Each row, then one of two labels for whether it has a hidden trait; a new part has new ones
[ 4 -9  0  5 -3  0 -4  1  5 -2 -3 14  0  3 -3  2 -7  2  8  1] : G
[ -3  -4   2  16   6  -4  -9  -3  -9   0  -5 -16   0   0  -1   0   2   1
  -6   1] : G
[ -1  12   5 -17  -7   2  -1  -1   8  -1  18  36  -9  -4   6   6   4   9
  11  -3] : G
[  6 -17  -6   8  -5   1   2   4   8   0 -10  -3  10   5  -2  -8 -14   2
   7   4] : H
[  3   3   2  -2   3  -4  -7  -2  -2  -1   8  13 -10  -1  -3  18   4  -1
   6  -2] : G
[  7 -20  -5  23   6  -7 -10  -1   4  -2 -15   6  -3  -1 -14  24  -9  -6
   9   0] : H
[  1  10   3  -7   5  -3  -4  -2   1   0   8  26 -16  -6  -4  29   8  -4
   6  -6] : G
[ 4 -9 -1 10  4 -3 -9  0  0 -1 -8 -2  2  2 -3  7 -5 -2  4  1] : G
[  8 -19  -6  16   4  -3  -3   2   1   0 -14 -11   7   5  -6   6  -9  -6
   2   3] : H
[  8 -17  -5   9  -5   0   1   4  10  -1 -10   6   7   4  -4  -3 -14   1
  10   2] : H
[  4 -11  -1  11   0  -1  -6   1   3  -1  -6   3   2   3  -3   2  -7   0
   5   1] : G
[  3 -15  -3  10  -3   1   2   3   3   0  -9 -12  10   4  -1 -13 -10   2
   0   3] : H
[ 1 -8  0 13  3 -2 -6  0 -1 -1 -7 -6  0  3 -1 -1 -4 -1  0  1] : H
[  1  18   3 -13   0  -1  -6  -4   9  -3  10  48 -21  -4  -2  30  10  -3
  11  -6] : G
[  3   8   2  -7   2  -3  -6  -2   4  -2  10  28 -14  -2  -3  23   6  -2
  10  -4] : G
[  1   5   3  -8  -2  -1  -4  -2   2  -2  11  23 -10   0   0   8   3   3
   9  -1] : G
[  6 -17  -5  14   3  -1  -1   3   1   0 -11 -15   9   4  -4  -1 -10  -3
   3   3] : H
[  6   7   0  -7   1  -3  -6  -2   8  -3   9  40 -17  -3  -6  32   4  -4
  17  -5] : G
